Here is a tiny trained network, its code and every weight. The questions are about switching its units off for an input and a target symbol, where a switched-off unit gives its printed mean instead of its output.

import numpy as np


def w(rows, s, z=0):
    codes = np.array(rows[::2]) - 128.0
    scale = np.full(codes.shape[1], s)
    scale[-1] = z or s
    return codes * scale


def norm(h):
    return h / np.sqrt((h * h).mean(-1, keepdims=True) + 1e-5)


def f(y):
    return y / 2 * (1 + np.tanh(0.7978845608 * (y + 0.044715 * y**3)))


def softmax(a):
    e = np.exp(a - a.max(-1, keepdims=True))
    return e / e.sum(-1, keepdims=True)


def log_softmax(a):
    a = a - a.max(-1, keepdims=True)
    return a - np.log(np.exp(a).sum(-1, keepdims=True))


def net(x, mask):
    ids = ['ΓΔΘΞΠΦαβεημστψω'.index(c) for c in x.split()]
    T = len(ids)
    res = E[ids] + P[:T]
    u = 0
    for l in range(2):
        r = norm(res)
        for j in range(3):
            rows = slice(2 * j, 2 * j + 2)
            q, k, v = (r @ M[l][rows].T for M in (Q, K, V))
            z = softmax(np.where(np.tri(T) > 0, q @ k.T / 2**0.5, -1e9)) @ v
            o = O[l][rows]
            res = res + np.where(mask[u + j], z, o[:, -1]) @ o[:, :-1]
        u += 3
        y = f(norm(res) @ A[l][:, :-1].T + A[l][:, -1])
        res = res + np.where(mask[u : u + 12], y, B[l][:, -1]) @ B[l][:, :-1]
        u += 12
    return log_softmax(norm(res)[-1] @ U[:, :-1].T + U[:, -1])


Q, K, V, O, A, B = {}, {}, {}, {}, {}, {}
E = w([
[117,130,177,144,222],'Γ',
[164,161,50,73,181],'Δ',
[175,148,113,176,71],'Θ',
[61,87,122,81,106],'Ξ',
[190,89,187,102,112],'Π',
[154,127,106,155,41],'Φ',
[36,73,26,133,4],'α',
[114,177,170,110,135],'β',
[58,95,110,73,120],'ε',
[158,120,85,135,37],'η',
[85,103,223,192,102],'μ',
[70,113,141,106,184],'σ',
[210,166,141,201,136],'τ',
[72,213,74,232,190],'ψ',
[133,94,103,154,132],'ω',
],0.0033)
P = w([
[255,165,206,141,204],'0',
[114,134,154,41,192],'1',
[94,114,139,42,150],'2',
[117,124,142,42,132],'3',
[127,131,146,49,154],'4',
[137,141,143,51,146],'5',
[121,126,157,56,152],'6',
[140,138,148,74,165],'7',
[123,161,152,76,176],'8',
[176,137,160,80,173],'9',
[165,166,167,91,170],'10',
[185,170,167,113,179],'11',
[149,150,155,93,172],'12',
[157,150,158,92,172],'13',
],0.00051)
Q[0] = w([
[114,60,68,66,69],'L0H1',
[69,56,145,98,239],'L0H1',
[76,88,207,94,213],'L0H2',
[65,4,57,113,139],'L0H2',
[173,79,37,155,145],'L0H3',
[162,23,172,131,197],'L0H3',
],0.0038)
K[0] = w([
[129,76,92,74,49],'L0H1',
[72,102,129,96,200],'L0H1',
[69,109,170,96,212],'L0H2',
[81,2,91,124,130],'L0H2',
[189,79,140,99,48],'L0H3',
[150,38,155,130,188],'L0H3',
],0.0044)
V[0] = w([
[210,137,117,23,160],'L0H1',
[173,68,108,122,110],'L0H1',
[140,67,233,135,137],'L0H2',
[127,250,203,97,67],'L0H2',
[89,144,79,154,136],'L0H3',
[90,200,78,102,163],'L0H3',
],0.0019)
O[0] = w([
[28,115,158,251,109,207],'L0H1',
[123,197,131,157,137,229],'L0H1',
[69,130,7,84,161,200],'L0H2',
[179,19,108,167,171,3],'L0H2',
[154,131,188,123,201,65],'L0H3',
[172,88,179,165,195,13],'L0H3',
],0.0017,0.00022)
A[0] = w([
[184,81,136,162,166,56],'L0N1',
[118,26,240,136,128,108],'L0N2',
[108,179,58,232,169,156],'L0N3',
[124,160,230,86,168,196],'L0N4',
[207,206,101,118,138,4],'L0N5',
[136,237,127,186,203,100],'L0N6',
[162,67,190,139,139,102],'L0N7',
[78,172,49,113,124,7],'L0N8',
[119,232,197,69,164,101],'L0N9',
[173,59,171,158,170,127],'L0N10',
[97,150,182,137,107,131],'L0N11',
[59,251,27,126,118,199],'L0N12',
],0.0019,0.00026)
B[0] = w([
[111,124,154,91,103,122],'L0N1',
[60,121,78,54,93,208],'L0N2',
[154,55,175,104,162,210],'L0N3',
[64,151,6,88,49,245],'L0N4',
[67,95,135,123,143,128],'L0N5',
[86,91,101,81,75,198],'L0N6',
[68,163,119,84,117,153],'L0N7',
[193,124,159,175,150,127],'L0N8',
[101,93,55,127,45,199],'L0N9',
[86,171,182,79,70,162],'L0N10',
[138,113,99,121,106,138],'L0N11',
[197,87,167,184,183,253],'L0N12',
],0.0018,0.00031)
Q[1] = w([
[73,253,171,97,149],'L1H1',
[193,254,132,125,58],'L1H1',
[191,123,21,171,124],'L1H2',
[89,164,107,252,227],'L1H2',
[73,209,111,66,113],'L1H3',
[108,13,168,150,100],'L1H3',
],0.0024)
K[1] = w([
[144,245,99,42,59],'L1H1',
[32,148,114,87,153],'L1H1',
[93,186,163,19,169],'L1H2',
[141,71,142,14,83],'L1H2',
[234,119,96,229,159],'L1H3',
[168,253,126,50,183],'L1H3',
],0.0021)
V[1] = w([
[152,198,133,62,93],'L1H1',
[73,243,57,116,124],'L1H1',
[192,152,4,104,173],'L1H2',
[118,254,188,162,111],'L1H2',
[86,140,93,209,134],'L1H3',
[100,92,46,182,88],'L1H3',
],0.0049)
O[1] = w([
[182,230,107,48,28,182],'L1H1',
[28,236,24,136,114,86],'L1H1',
[239,132,3,108,205,131],'L1H2',
[115,244,175,190,112,3],'L1H2',
[55,131,97,240,135,30],'L1H3',
[88,67,52,206,38,142],'L1H3',
],0.004,0.0005)
A[1] = w([
[122,64,161,181,89,163],'L1N1',
[142,153,57,138,66,116],'L1N2',
[57,108,3,137,73,67],'L1N3',
[235,210,150,148,127,95],'L1N4',
[135,94,80,111,104,254],'L1N5',
[93,76,79,206,144,184],'L1N6',
[138,89,99,159,181,33],'L1N7',
[64,204,145,80,163,92],'L1N8',
[127,90,128,105,109,147],'L1N9',
[79,46,109,189,99,231],'L1N10',
[214,81,7,101,163,179],'L1N11',
[166,57,156,54,126,123],'L1N12',
],0.0022,0.00066)
B[1] = w([
[111,92,211,194,182,167],'L1N1',
[70,162,73,91,227,159],'L1N2',
[118,199,162,175,184,163],'L1N3',
[8,177,131,76,174,159],'L1N4',
[183,147,101,160,239,245],'L1N5',
[103,72,113,210,173,156],'L1N6',
[103,42,92,137,108,81],'L1N7',
[158,179,26,151,38,144],'L1N8',
[171,140,155,154,152,175],'L1N9',
[167,78,147,201,216,207],'L1N10',
[177,118,95,153,202,255],'L1N11',
[231,132,188,132,162,239],'L1N12',
],0.0015,0.00058)
U = w([
[85,185,204,98,213,158],'Γ',
[219,166,11,75,212,54],'Δ',
[157,167,142,181,98,99],'Θ',
[80,64,109,74,77,34],'Ξ',
[196,141,202,8,69,173],'Π',
[152,122,122,166,40,116],'Φ',
[71,35,24,195,70,104],'α',
[72,252,83,96,68,238],'β',
[98,77,68,69,117,64],'ε',
[198,100,54,138,70,98],'η',
[25,125,254,176,50,42],'μ',
[68,126,108,104,179,72],'σ',
[184,221,186,171,173,114],'τ',
[68,183,83,242,202,135],'ψ',
[182,21,176,158,195,252],'ω',
],0.0078,0.0023)

Each question gives the input, a string of symbols that net reads in full, and the target symbol t.
The units are the heads (2 rows each of Q, K, V and O) and the neurons (one row each of A and B). Each row of codes is followed by its name. A weight is (code - 128) times the scale printed after its matrix; where a second scale follows, it is the last column's (O, A, B and U).
mask holds one flag per unit, layer by layer, with each layer's heads first. A switched-off unit (its flag False) gives its mean, the last column of its rows in O or B, instead of its output. The means were averaged over made-up inputs and are rounded, as every weight is.
A unit's drop is (log p(t) with every unit on - log p(t) with that unit switched off) / (log p(t) with every unit on - log p(t) with every unit switched off).
The circuit of an input: a set's keep is (log p(t) with only the set's units on - log p(t) with every unit switched off) / (log p(t) with every unit on - log p(t) with every unit switched off). Starting from the 12 units with the biggest drops (on a tie, the unit counted first), units are removed one at a time, each time the one whose removal leaves the highest keep (on an exact tie, the one counted first), for as long as the keep stays at least 0.8.
units of the circuit, in order: the units of the circuit, biggest drop first
most important unit: the unit with the biggest drop
k most important neurons of layer l: the k neurons of layer l with the biggest drops, biggest first
heads that matter: for each layer, one digit per head in row order, 1 if its drop is at least 0.15 and else 0, layers parted by /
drop of u: that unit's drop, to one decimal
input Φ τ μ β α α Ξ, target α: most important unit : L1H3
input β Γ η, target β: units of the circuit, in order : (L1H1; L1H2)
input Φ Π σ Δ Δ τ, target Δ: heads that matter : 000 / 010
input α τ Φ α Ξ, target α: heads that matter : 000 / 001
input ω Γ ψ τ, target ψ: units of the circuit, in order : (L1H1; L0H2)
input β β Ξ η, target β: heads that matter : 000 / 100
input Ξ Γ Π ε, target Π: heads that matter : 000 / 001
input α η ω ω Θ σ, target ω: heads that matter : 000 / 101
input ω ω σ σ, target ω: heads that matter : 000 / 100
input μ Φ μ Γ, target μ: heads that matter : 000 / 010
input β Π β Θ, target β: units of the circuit, in order : (L1H1; L0N4)
input η Γ β Ξ, target β: units of the circuit, in order : (L1H1; L0N3)
input Θ μ Γ τ ω α α ω ω Π Φ, target ω: heads that matter : 000 / 100
input Ξ β μ τ, target μ: units of the circuit, in order : (L1H2)
input Θ β τ Ξ, target β: heads that matter : 000 / 110
input β Δ η, target Δ: heads that matter : 010 / 010
input Φ ε Δ σ, target Δ: units of the circuit, in order : (L1H2; L1H1)
input ω σ ε ω Π Γ Φ, target Π: 3 most important neurons of layer 0 : (L0N4; L0N9; L0N3)
input σ ψ σ Φ, target ψ: heads that matter : 000 / 100
input ω Γ Ξ, target ω: units of the circuit, in order : (L1H1)
input Φ Π Φ, target Π: drop of L1H1 : 0.6
input τ ω τ ω Γ σ σ μ Π Γ η, target Π: drop of L0H2 : 0.4
